Below is a small trained network, with its code and all its weights. Each question gives an input and a class and asks what happens when units are switched off, that is, made to give their printed mean instead of their output.

import numpy as np


def w(rows, s, z=0):
    codes = np.array(rows[::2]) - 128.0
    scale = np.full(codes.shape[1], s)
    scale[-1] = z or s
    return codes * scale


def f(y):
    return y / 2 * (1 + np.tanh(0.7978845608 * (y + 0.044715 * y**3)))


def log_softmax(a):
    a = a - a.max(-1, keepdims=True)
    return a - np.log(np.exp(a).sum(-1, keepdims=True))


def net(x, mask):
    res = np.array(x, float).reshape(1, 7) / 4 @ E
    y = f(res @ A[0][:, :-1].T + A[0][:, -1])
    res = res + np.where(mask, y, B[0][:, -1]) @ B[0][:, :-1]
    return log_softmax(res[-1] @ U[:, :-1].T + U[:, -1])


A, B = {}, {}
E = w([
[117,51,113,153,117,125,252,71,141],'x0',
[142,89,156,103,116,127,112,128,116],'x1',
[104,168,168,98,2,151,127,122,187],'x2',
[121,163,143,136,150,111,152,117,127],'x3',
[75,117,229,197,159,233,139,187,92],'x4',
[80,97,161,211,138,107,38,22,129],'x5',
[133,172,96,71,118,194,140,35,41],'x6',
],0.0095)
A[0] = w([
[124,144,135,89,138,131,131,146,140,6],'neuron 1',
[109,137,150,128,145,153,137,127,143,206],'neuron 2',
[136,110,150,156,115,154,149,145,93,142],'neuron 3',
[113,156,181,124,78,162,137,122,164,159],'neuron 4',
[140,142,107,75,142,112,162,201,134,132],'neuron 5',
[121,154,133,108,61,120,126,113,169,119],'neuron 6',
[115,179,104,65,108,193,138,46,32,8],'neuron 7',
[114,117,157,131,75,129,185,103,151,102],'neuron 8',
[114,185,166,103,62,135,102,127,170,73],'neuron 9',
[108,99,157,173,122,23,133,216,215,17],'neuron 10',
[122,138,133,96,132,143,156,167,128,135],'neuron 11',
[122,74,107,146,115,127,210,92,144,54],'neuron 12',
[160,124,57,81,138,39,92,92,149,66],'neuron 13',
[146,85,73,138,253,101,108,157,51,74],'neuron 14',
[139,223,130,91,130,104,12,180,98,41],'neuron 15',
[105,118,176,188,161,220,136,172,97,90],'neuron 16',
[111,118,141,166,137,84,90,84,124,110],'neuron 17',
[139,127,81,98,103,36,130,105,139,91],'neuron 18',
[96,130,140,153,126,118,83,68,162,118],'neuron 19',
[136,90,102,143,112,103,186,97,125,68],'neuron 20',
[165,164,124,79,120,119,197,196,99,96],'neuron 21',
[129,134,143,204,121,113,75,61,132,55],'neuron 22',
],0.014,0.0027)
B[0] = w([
[128,112,122,129,138,138,127,133,123,139],'neuron 1',
[120,116,173,107,91,124,128,128,120,157],'neuron 2',
[88,179,123,141,142,125,115,131,142,167],'neuron 3',
[134,158,115,144,118,82,167,149,90,189],'neuron 4',
[102,91,82,114,111,150,97,151,89,209],'neuron 5',
[138,146,124,149,112,97,176,158,79,184],'neuron 6',
[252,150,122,135,131,165,86,102,164,229],'neuron 7',
[114,105,115,142,142,101,175,139,148,178],'neuron 8',
[146,116,100,155,109,79,191,157,120,199],'neuron 9',
[253,157,123,126,133,175,97,71,158,238],'neuron 10',
[118,97,124,103,117,125,95,111,84,166],'neuron 11',
[91,74,146,120,159,144,144,120,206,200],'neuron 12',
[89,210,191,112,127,124,116,137,94,230],'neuron 13',
[171,116,95,168,79,59,225,162,108,253],'neuron 14',
[70,69,158,129,170,148,184,89,235,244],'neuron 15',
[85,225,185,97,132,117,109,117,113,253],'neuron 16',
[107,102,82,120,113,154,94,153,109,185],'neuron 17',
[93,203,174,128,128,123,108,129,103,211],'neuron 18',
[115,76,102,128,132,140,91,143,76,189],'neuron 19',
[95,105,147,125,140,138,158,116,188,183],'neuron 20',
[86,71,97,139,135,131,44,135,86,220],'neuron 21',
[104,72,87,94,128,138,84,154,92,205],'neuron 22',
],0.022,0.015)
U = w([
[75,209,218,81,129,123,111,132,62,149],'0',
[254,129,126,117,133,188,101,81,119,3],'1',
[84,46,83,92,128,158,71,163,39,156],'2',
[150,109,118,155,96,52,220,171,77,242],'3',
[68,57,173,111,189,153,187,103,189,97],'4',
],0.0097,0.0016)

Each question gives the input, the list of numbers given to net, and the class t.
The units are the neurons (one row each of A and B). Each row of codes is followed by its name. A weight is (code - 128) times the scale printed after its matrix; where a second scale follows, it is the last column's (A, B and U).
mask holds one flag per neuron, in row order. A switched-off neuron (its flag False) gives its mean, the last column of its row in B, instead of its output. The means were averaged over made-up inputs and are rounded, as every weight is.
A unit's drop is (log p(t) with every unit on - log p(t) with that unit switched off) / (log p(t) with every unit on - log p(t) with every unit switched off).
unit that matters most: the unit with the biggest drop
top k neurons: the k neurons with the biggest drops, biggest first
drop when u is switched off: that unit's drop, to one decimal
input [-2,-4,-7,6,-8,-8,6], class 0: top 2 neurons : [neuron 13; neuron 18]
input [-6,4,6,-4,1,1,-4], class 3: top 3 neurons : [neuron 9; neuron 4; neuron 6]
input [-6,-4,8,6,-6,4,-5], class 3: unit that matters most : neuron 9
input [4,0,8,-1,-3,-8,-4], class 2: top 3 neurons : [neuron 21; neuron 14; neuron 5]
input [-3,8,3,-8,3,-5,3], class 2: top 2 neurons : [neuron 10; neuron 14]
input [2,-3,7,-7,-3,8,6], class 2: top 3 neurons : [neuron 22; neuron 19; neuron 14]
input [-8,-5,0,-8,-6,3,8], class 1: top 3 neurons : [neuron 7; neuron 12; neuron 20]
input [7,-3,-8,5,-8,7,0], class 0: top 4 neurons : [neuron 13; neuron 18; neuron 15; neuron 9]
input [2,1,-2,6,1,2,1], class 2: top 4 neurons : [neuron 15; neuron 10; neuron 9; neuron 14]
input [-2,4,-8,0,6,-8,0], class 2: top 4 neurons : [neuron 21; neuron 5; neuron 11; neuron 9]
input [4,-3,7,8,-8,-2,-8], class 0: top 4 neurons : [neuron 18; neuron 13; neuron 7; neuron 14]
input [3,-4,-7,0,7,1,-8], class 1: top 4 neurons : [neuron 10; neuron 13; neuron 18; neuron 14]
input [0,4,7,5,-7,3,-7], class 0: top 4 neurons : [neuron 13; neuron 18; neuron 14; neuron 7]
input [8,-7,-5,-3,-8,-4,2], class 0: top 2 neurons : [neuron 13; neuron 18]
input [-3,1,1,7,2,-2,6], class 1: unit that matters most : neuron 7
input [2,1,7,-3,1,-8,-8], class 1: drop when neuron 14 is switched off : 0.1
input [7,-4,3,3,-4,8,6], class 2: drop when neuron 15 is switched off : 1.0
input [-2,7,-8,-7,8,-1,-4], class 0: drop when neuron 4 is switched off : 0.2
